Below are the code and all the weights of a small trained network. Each question names an input and a target symbol and asks about switching units off, where a switched-off unit gives its printed mean instead of its output.

import numpy as np


def w(rows, s, z=0):
    codes = np.array(rows[::2]) - 128.0
    scale = np.full(codes.shape[1], s)
    scale[-1] = z or s
    return codes * scale


def f(y):
    return np.maximum(y, 0)


def softmax(a):
    e = np.exp(a - a.max(-1, keepdims=True))
    return e / e.sum(-1, keepdims=True)


def log_softmax(a):
    a = a - a.max(-1, keepdims=True)
    return a - np.log(np.exp(a).sum(-1, keepdims=True))


def net(x, mask):
    ids = ['ΛΞΣαβγδζηπτφψω'.index(c) for c in x.split()]
    T = len(ids)
    res = E[ids] + P[:T]
    u = 0
    for l in range(2):
        r = res
        for j in range(3):
            rows = slice(2 * j, 2 * j + 2)
            q, k, v = (r @ M[l][rows].T for M in (Q, K, V))
            z = softmax(np.where(np.tri(T) > 0, q @ k.T / 2**0.5, -1e9)) @ v
            o = O[l][rows]
            res = res + np.where(mask[u + j], z, o[:, -1]) @ o[:, :-1]
        u += 3
        y = f(res @ A[l][:, :-1].T + A[l][:, -1])
        res = res + np.where(mask[u : u + 4], y, B[l][:, -1]) @ B[l][:, :-1]
        u += 4
    return log_softmax(res[-1] @ U[:, :-1].T + U[:, -1])


Q, K, V, O, A, B = {}, {}, {}, {}, {}, {}
E = w([
[47,160,75,23],'Λ',
[107,102,190,152],'Ξ',
[107,118,172,152],'Σ',
[89,129,162,71],'α',
[122,150,103,178],'β',
[106,145,180,139],'γ',
[95,162,85,117],'δ',
[72,209,101,75],'ζ',
[107,143,126,171],'η',
[151,175,168,248],'π',
[139,131,102,148],'τ',
[135,80,131,160],'φ',
[84,79,92,134],'ψ',
[177,102,155,188],'ω',
],0.017)
P = w([
[62,55,110,247],'0',
[13,40,205,14],'1',
[45,65,221,3],'2',
[117,75,219,24],'3',
[126,108,228,37],'4',
[101,131,244,49],'5',
],0.0049)
Q[0] = w([
[169,160,123,95],'0.h0',
[127,94,189,133],'0.h0',
[30,130,121,185],'0.h1',
[209,170,110,249],'0.h1',
[92,143,205,133],'0.h2',
[173,97,207,111],'0.h2',
],0.018)
K[0] = w([
[165,80,143,122],'0.h0',
[108,154,141,165],'0.h0',
[65,101,46,111],'0.h1',
[103,126,102,253],'0.h1',
[244,116,77,143],'0.h2',
[152,83,103,99],'0.h2',
],0.016)
V[0] = w([
[194,58,99,142],'0.h0',
[44,26,138,78],'0.h0',
[130,210,88,229],'0.h1',
[180,107,158,110],'0.h1',
[174,53,252,6],'0.h2',
[147,24,74,38],'0.h2',
],0.011)
O[0] = w([
[57,32,52,168,103],'0.h0',
[57,48,211,209,80],'0.h0',
[97,159,210,103,180],'0.h1',
[107,172,170,150,112],'0.h1',
[62,253,254,175,58],'0.h2',
[5,135,42,100,1],'0.h2',
],0.0065,0.0096)
A[0] = w([
[111,165,160,39,241],'0.n0',
[91,194,143,204,245],'0.n1',
[133,240,171,162,9],'0.n2',
[152,129,96,255,8],'0.n3',
],0.0099,0.0015)
B[0] = w([
[209,83,143,198,185],'0.n0',
[134,113,156,17,206],'0.n1',
[126,126,47,135,254],'0.n2',
[153,2,175,175,185],'0.n3',
],0.011,0.0071)
Q[1] = w([
[249,73,149,102],'1.h0',
[43,50,226,102],'1.h0',
[114,174,119,172],'1.h1',
[102,120,97,149],'1.h1',
[109,91,165,113],'1.h2',
[121,101,130,141],'1.h2',
],0.017)
K[1] = w([
[128,161,181,119],'1.h0',
[251,119,49,131],'1.h0',
[117,176,119,100],'1.h1',
[138,159,139,104],'1.h1',
[109,102,102,133],'1.h2',
[133,123,131,106],'1.h2',
],0.022)
V[1] = w([
[106,213,192,92],'1.h0',
[251,184,164,140],'1.h0',
[118,98,146,212],'1.h1',
[98,103,68,131],'1.h1',
[73,185,211,42],'1.h2',
[136,179,63,99],'1.h2',
],0.013)
O[1] = w([
[133,242,204,81,67],'1.h0',
[195,181,23,2,250],'1.h0',
[135,181,32,146,245],'1.h1',
[124,6,93,74,96],'1.h1',
[179,139,169,245,6],'1.h2',
[158,49,144,96,43],'1.h2',
],0.0084,0.02)
A[1] = w([
[2,120,103,52,179],'1.n0',
[145,125,166,135,157],'1.n1',
[184,114,99,14,4],'1.n2',
[138,213,83,95,74],'1.n3',
],0.008,0.0031)
B[1] = w([
[163,184,188,92,169],'1.n0',
[173,149,144,26,131],'1.n1',
[127,142,192,254,252],'1.n2',
[78,100,193,50,230],'1.n3',
],0.0082,0.042)
U = w([
[129,98,182,128,131],'Λ',
[119,209,83,201,23],'Ξ',
[118,185,85,186,106],'Σ',
[148,137,185,181,111],'α',
[188,80,142,90,67],'β',
[133,141,136,119,170],'γ',
[167,71,182,98,109],'δ',
[250,170,86,151,180],'ζ',
[152,113,124,87,107],'η',
[113,154,171,80,107],'π',
[162,75,151,80,112],'τ',
[64,146,119,112,254],'φ',
[75,121,157,112,27],'ψ',
[131,163,53,126,135],'ω',
],0.011,0.0064)

Each question gives the input, a string of symbols that net reads in full, and the target symbol t.
The units are the heads (2 rows each of Q, K, V and O) and the neurons (one row each of A and B). Each row of codes is followed by its name. A weight is (code - 128) times the scale printed after its matrix; where a second scale follows, it is the last column's (O, A, B and U).
mask holds one flag per unit, layer by layer, with each layer's heads first. A switched-off unit (its flag False) gives its mean, the last column of its rows in O or B, instead of its output. The means were averaged over made-up inputs and are rounded, as every weight is.
A unit's drop is (log p(t) with every unit on - log p(t) with that unit switched off) / (log p(t) with every unit on - log p(t) with every unit switched off).
The circuit of an input: a set's keep is (log p(t) with only the set's units on - log p(t) with every unit switched off) / (log p(t) with every unit on - log p(t) with every unit switched off). Starting from the 12 units with the biggest drops (on a tie, the unit counted first), units are removed one at a time, each time the one whose removal leaves the highest keep (on an exact tie, the one counted first), for as long as the keep stays at least 0.8.
units of the circuit, in order: the units of the circuit, biggest drop first
unit that matters most: the unit with the biggest drop
k most important neurons: the k neurons with the biggest drops, biggest first
top k neurons in layer l: the k neurons of layer l with the biggest drops, biggest first
heads that matter: for each layer, one digit per head in row order, 1 if its drop is at least 0.15 and else 0, layers parted by /
input τ Σ α, target τ: unit that matters most	0.h2
input π π β, target π: units of the circuit, in order	1.n3, 1.h0, 0.h1
input φ π π π α, target ζ: units of the circuit, in order	0.n0, 1.n3
input α ω π π δ, target α: 2 most important neurons	0.n2, 0.n1
input π π α φ φ, target π: 2 most important neurons	1.n2, 0.n1
input φ Ξ Σ, target φ: units of the circuit, in order	0.h0, 1.h2, 0.n3
input π Λ ζ, target ζ: units of the circuit, in order	0.h1, 0.h2
input π Ξ β π, target π: heads that matter	011 / 101
input ω α β, target ω: 3 most important neurons	1.n2, 1.n3, 0.n3
input α φ Σ, target α: 2 most important neurons	1.n3, 0.n1
input α α π, target ζ: 2 most important neurons	0.n1, 0.n3
input α δ π, target ζ: units of the circuit, in order	1.h2, 1.n3
input Ξ α ω π, target π: units of the circuit, in order	0.n1, 0.h2
input Ξ α Σ ω, target Ξ: unit that matters most	1.h2
input α α α, target α: 2 most important neurons	1.n3, 0.n1
input π π ω, target π: 3 most important neurons	1.n3, 0.n3, 0.n1
input Ξ α ψ, target Ξ: heads that matter	101 / 101
input α Λ ω τ, target α: units of the circuit, in order	1.h0, 1.h2
input π π π β π ψ, target π: heads that matter	101 / 110
input π α Λ, target ζ: unit that matters most	1.n2
input α τ ω γ, target α: top 2 neurons in layer 0	0.n1, 0.n0
input α α π φ π ω, target α: 3 most important neurons	0.n2, 1.n3, 0.n1
input α π α δ π Ξ, target α: heads that matter	111 / 111
input π β Ξ, target ζ: heads that matter	010 / 100
input α β ω Σ ψ ω, target α: heads that matter	101 / 111
input φ π Σ, target φ: units of the circuit, in order	0.h0, 0.n3, 1.h2
input π π τ, target π: 3 most important neurons	1.n3, 0.n3, 0.n2
input α ω α, target α: units of the circuit, in order	0.h2, 1.h2
